Below are the code and all the weights of a small trained network. Each question names an input and a class and asks about switching units off, where a switched-off unit gives its printed mean instead of its output.

import numpy as np


def w(rows, s, z=0):
    codes = np.array(rows[::2]) - 128.0
    scale = np.full(codes.shape[1], s)
    scale[-1] = z or s
    return codes * scale


def f(y):
    return np.maximum(y, 0)


def log_softmax(a):
    a = a - a.max(-1, keepdims=True)
    return a - np.log(np.exp(a).sum(-1, keepdims=True))


def net(x, mask):
    res = np.array(x, float).reshape(1, 6) / 4 @ E
    y = f(res @ A[0][:, :-1].T + A[0][:, -1])
    res = res + np.where(mask, y, B[0][:, -1]) @ B[0][:, :-1]
    return log_softmax(res[-1] @ U[:, :-1].T + U[:, -1])


A, B = {}, {}
E = w([
[203,94,114,182,166,180,218,150,107],'x0',
[135,60,2,16,186,113,182,64,190],'x1',
[219,161,83,214,61,37,118,106,167],'x2',
[149,130,52,144,54,208,54,202,113],'x3',
[206,187,194,59,184,95,133,88,118],'x4',
[126,15,128,154,140,92,66,154,99],'x5',
],0.0085)
A[0] = w([
[152,95,53,156,110,233,152,143,146,255],'N0',
[68,168,123,47,174,204,83,82,186,213],'N1',
[135,194,87,79,54,197,36,71,146,99],'N2',
[182,236,120,138,158,90,171,63,161,203],'N3',
[106,100,106,62,149,114,249,145,96,143],'N4',
[60,158,159,108,105,166,93,81,106,27],'N5',
[72,103,158,187,79,169,143,151,85,193],'N6',
[203,109,115,68,92,138,20,141,146,106],'N7',
[118,142,108,90,200,125,128,54,131,13],'N8',
[81,95,112,3,205,181,229,65,171,179],'N9',
[155,119,98,95,123,46,203,22,143,240],'N10',
[90,173,109,42,26,125,88,118,165,180],'N11',
[142,192,174,131,79,152,96,175,110,148],'N12',
[103,122,51,85,135,142,95,37,130,149],'N13',
[119,138,127,121,83,114,18,122,193,214],'N14',
[201,78,41,171,168,178,134,179,90,211],'N15',
[90,105,102,124,100,113,80,115,201,204],'N16',
[162,24,154,112,135,96,125,59,56,196],'N17',
[142,187,185,141,78,1,147,63,229,195],'N18',
[62,82,134,26,124,137,136,179,183,212],'N19',
[176,85,40,85,79,215,198,194,198,134],'N20',
],0.0086,0.0043)
B[0] = w([
[158,149,61,150,33,48,229,131,132,219],'N0',
[137,88,56,215,128,84,209,199,92,216],'N1',
[37,98,195,171,143,127,143,67,55,196],'N2',
[189,86,154,136,179,79,37,26,199,226],'N3',
[152,84,142,167,218,142,129,133,83,189],'N4',
[171,106,109,239,97,94,148,155,99,159],'N5',
[137,191,160,124,70,122,156,109,117,195],'N6',
[103,91,113,9,142,217,63,49,154,177],'N7',
[153,93,175,181,177,50,118,159,98,168],'N8',
[182,41,175,178,215,73,154,210,78,254],'N9',
[194,113,160,88,92,66,82,73,99,235],'N10',
[60,76,114,200,99,170,222,45,51,205],'N11',
[37,137,182,140,97,134,175,152,76,195],'N12',
[181,82,148,110,129,133,46,129,84,192],'N13',
[146,44,165,190,238,118,153,28,52,203],'N14',
[157,115,101,138,2,139,234,132,182,212],'N15',
[131,76,83,181,122,144,163,79,7,183],'N16',
[160,149,201,105,106,128,81,162,128,186],'N17',
[200,129,87,157,89,63,143,129,167,243],'N18',
[168,69,145,160,94,79,190,149,164,204],'N19',
[173,89,59,167,104,120,197,124,41,215],'N20',
],0.0071,0.013)
U = w([
[140,105,200,78,203,108,65,173,134,26],'0',
[114,59,85,172,134,151,182,142,120,173],'1',
[138,66,232,107,172,208,96,51,95,183],'2',
[206,119,106,88,85,74,105,53,180,219],'3',
[183,100,121,24,37,254,135,182,161,93],'4',
[73,237,194,102,34,131,168,185,112,150],'5',
[162,158,219,128,91,166,131,164,172,98],'6',
[111,189,81,55,117,220,47,175,181,3],'7',
],0.0098,0.0055)

Each question gives the input, the list of numbers given to net, and the class t.
The units are the neurons (one row each of A and B). Each row of codes is followed by its name. A weight is (code - 128) times the scale printed after its matrix; where a second scale follows, it is the last column's (A, B and U).
mask holds one flag per neuron, in row order. A switched-off neuron (its flag False) gives its mean, the last column of its row in B, instead of its output. The means were averaged over made-up inputs and are rounded, as every weight is.
A unit's drop is (log p(t) with every unit on - log p(t) with that unit switched off) / (log p(t) with every unit on - log p(t) with every unit switched off).
The circuit of an input: a set's keep is (log p(t) with only the set's units on - log p(t) with every unit switched off) / (log p(t) with every unit on - log p(t) with every unit switched off). Starting from the 12 units with the biggest drops (on a tie, the unit counted first), units are removed one at a time, each time the one whose removal leaves the highest keep (on an exact tie, the one counted first), for as long as the keep stays at least 0.8.
units of the circuit, in order: the units of the circuit, biggest drop first
unit that matters most: the unit with the biggest drop
top k neurons: the k neurons with the biggest drops, biggest first
drop when u is switched off: that unit's drop, to one decimal
input [-8,-8,-2,2,-8,-8], class 5: top 3 neurons	N6, N12, N9
input [0,1,0,1,-3,5], class 3: top 2 neurons	N9, N1
input [2,-4,-2,-5,8,-1], class 3: units of the circuit, in order	N18
input [-4,8,-8,-4,4,2], class 0: units of the circuit, in order	N9, N8
input [-4,-1,-4,-3,7,-8], class 1: top 4 neurons	N1, N9, N11, N5
input [-4,4,8,7,-1,-4], class 1: top 2 neurons	N11, N2
input [-7,4,-2,-3,4,7], class 2: top 4 neurons	N0, N16, N14, N7
input [-7,-5,1,-2,4,-1], class 2: top 4 neurons	N0, N14, N15, N12
input [-2,2,0,5,6,-5], class 2: units of the circuit, in order	N2, N15
input [3,-7,-2,-3,8,0], class 6: units of the circuit, in order	N14, N11
input [7,-4,3,0,-3,-8], class 3: units of the circuit, in order	N3, N9
input [-6,-4,-8,7,8,-8], class 1: top 2 neurons	N1, N5
input [5,-7,5,5,7,-3], class 6: top 3 neurons	N12, N3, N10
input [-1,-1,-3,8,8,-1], class 2: unit that matters most	N7
input [-5,-5,0,7,0,-4], class 2: top 2 neurons	N14, N2
input [-1,-4,0,-4,-1,-3], class 6: top 2 neurons	N0, N10
input [-2,-6,-6,-6,8,7], class 0: top 2 neurons	N11, N15
input [2,-6,-5,-8,-7,-7], class 5: top 2 neurons	N6, N14
input [-4,0,-8,6,7,-3], class 1: drop when N1 is switched off	1.7
input [-3,7,-3,5,7,-7], class 1: units of the circuit, in order	N1
input [1,0,-1,-2,3,4], class 0: drop when N11 is switched off	0.2
input [1,0,-8,2,6,-4], class 1: drop when N1 is switched off	0.7
